Below is a small trained network, with its code and all its weights. Each question gives an input and a class and asks what happens when units are switched off, that is, made to give their printed mean instead of their output.

import numpy as np


def w(rows, s, z=0):
    codes = np.array(rows[::2]) - 128.0
    scale = np.full(codes.shape[1], s)
    scale[-1] = z or s
    return codes * scale


def norm(h):
    return h / np.sqrt((h * h).mean(-1, keepdims=True) + 1e-5)


def f(y):
    return np.maximum(y, 0)


def log_softmax(a):
    a = a - a.max(-1, keepdims=True)
    return a - np.log(np.exp(a).sum(-1, keepdims=True))


def net(x, mask):
    res = np.array(x, float).reshape(1, 5) / 4 @ E
    u = 0
    for l in range(2):
        y = f(norm(res) @ A[l][:, :-1].T + A[l][:, -1])
        res = res + np.where(mask[u : u + 4], y, B[l][:, -1]) @ B[l][:, :-1]
        u += 4
    return log_softmax(norm(res)[-1] @ U[:, :-1].T + U[:, -1])


A, B = {}, {}
E = w([
[121,190,182,150,176,169,44,131,35,161,215],'x0',
[148,123,94,125,109,116,133,125,88,93,148],'x1',
[165,18,177,173,30,167,119,134,212,143,240],'x2',
[69,153,2,35,160,193,153,59,195,134,185],'x3',
[118,173,148,144,131,153,193,139,139,128,132],'x4',
],0.0047)
A[0] = w([
[121,188,161,123,183,166,61,129,63,149,211,73],'0.n1',
[116,142,85,105,156,145,135,113,120,143,121,133],'0.n2',
[111,152,163,143,150,135,98,142,66,132,157,129],'0.n3',
[123,157,167,145,146,188,61,132,84,151,248,2],'0.n4',
],0.012,0.0047)
B[0] = w([
[110,124,140,254,94,246,75,95,70,159,204,254],'0.n1',
[75,129,163,101,128,84,105,134,141,103,167,191],'0.n2',
[191,127,113,100,122,111,148,157,160,148,81,214],'0.n3',
[103,139,108,12,167,9,181,141,173,79,48,241],'0.n4',
],0.0095,0.0097)
A[1] = w([
[190,87,107,110,89,199,137,117,184,171,251,55],'1.n1',
[228,107,152,190,122,176,121,153,88,155,63,2],'1.n2',
[169,51,191,176,66,153,139,152,148,124,190,43],'1.n3',
[179,125,209,146,117,59,135,184,99,118,62,141],'1.n4',
],0.013,0.0024)
B[1] = w([
[182,93,127,172,143,180,142,64,107,164,23,178],'1.n1',
[158,164,69,38,189,173,114,219,182,98,95,199],'1.n2',
[83,125,126,90,137,106,122,207,157,97,247,187],'1.n3',
[131,116,179,212,69,88,140,54,68,161,130,254],'1.n4',
],0.011,0.014)
U = w([
[154,148,179,180,61,55,160,109,60,159,79,248],'0',
[47,151,100,2,155,74,164,100,177,87,117,175],'1',
[135,74,162,140,86,107,159,223,146,124,234,51],'2',
[164,48,103,128,130,195,177,92,164,158,74,97],'3',
[196,192,106,109,152,180,107,224,103,147,76,79],'4',
[63,166,108,151,134,211,87,82,81,157,189,16],'5',
],0.0097,0.0015)

Each question gives the input, the list of numbers given to net, and the class t.
The units are the neurons (one row each of A and B). Each row of codes is followed by its name. A weight is (code - 128) times the scale printed after its matrix; where a second scale follows, it is the last column's (A, B and U).
mask holds one flag per neuron, layer by layer. A switched-off neuron (its flag False) gives its mean, the last column of its row in B, instead of its output. The means were averaged over made-up inputs and are rounded, as every weight is.
A unit's drop is (log p(t) with every unit on - log p(t) with that unit switched off) / (log p(t) with every unit on - log p(t) with every unit switched off).
The circuit of an input: a set's keep is (log p(t) with only the set's units on - log p(t) with every unit switched off) / (log p(t) with every unit on - log p(t) with every unit switched off). Starting from all 8 units, units are removed one at a time, each time the one whose removal leaves the highest keep (on an exact tie, the one counted first), for as long as the keep stays at least 0.8.
units of the circuit, in order: the units of the circuit, biggest drop first
unit that matters most: the unit with the biggest drop
k most important neurons: the k neurons with the biggest drops, biggest first
top k neurons in layer l: the k neurons of layer l with the biggest drops, biggest first
input [-8,-3,6,-5,-7], class 2: 3 most important neurons : 1.n3; 0.n4; 0.n1
input [-1,8,1,-7,4], class 2: top 3 neurons in layer 0 : 0.n4; 0.n2; 0.n1
input [1,2,-6,6,-6], class 5: unit that matters most : 0.n4
input [7,2,5,1,5], class 1: top 2 neurons in layer 1 : 1.n4; 1.n1
input [0,6,5,5,0], class 3: top 2 neurons in layer 0 : 0.n4; 0.n2
input [-2,1,8,1,6], class 3: top 2 neurons in layer 1 : 1.n1; 1.n4
input [3,5,-7,-3,0], class 4: 2 most important neurons : 1.n2; 0.n3
input [8,-6,-1,0,0], class 4: units of the circuit, in order : 0.n3; 0.n1; 1.n4; 0.n4
input [5,4,-6,-1,2], class 4: units of the circuit, in order : 0.n1; 0.n3; 1.n2
input [-7,1,1,-1,-2], class 2: 2 most important neurons : 0.n4; 0.n3
input [6,-1,4,8,-3], class 1: 2 most important neurons : 0.n4; 1.n4
input [1,-6,-2,3,3], class 5: units of the circuit, in order : 0.n4; 1.n4; 1.n2
input [8,1,-6,-4,-3], class 4: units of the circuit, in order : 0.n3; 1.n2
input [8,-2,-7,-1,-1], class 4: top 2 neurons in layer 0 : 0.n1; 0.n3
input [2,-6,-3,0,-8], class 4: units of the circuit, in order : 1.n4
input [5,2,-1,0,7], class 4: 4 most important neurons : 0.n3; 0.n1; 1.n4; 0.n4
input [6,1,-8,-2,2], class 4: 2 most important neurons : 0.n1; 0.n3
input [5,4,1,7,-1], class 1: 3 most important neurons : 0.n4; 1.n4; 0.n2
input [-1,7,6,6,-2], class 3: 3 most important neurons : 1.n1; 1.n4; 0.n4
input [1,6,4,8,6], class 1: unit that matters most : 0.n1
input [6,-4,-2,-3,-5], class 4: 2 most important neurons : 0.n1; 0.n3
input [-4,4,3,-4,-7], class 2: 3 most important neurons : 0.n4; 1.n3; 0.n1
input [-3,-4,1,-8,7], class 2: top 2 neurons in layer 1 : 1.n3; 1.n2
input [1,6,-5,0,0], class 4: 2 most important neurons : 0.n4; 1.n4
input [-1,1,5,4,0], class 3: 2 most important neurons : 1.n1; 0.n4
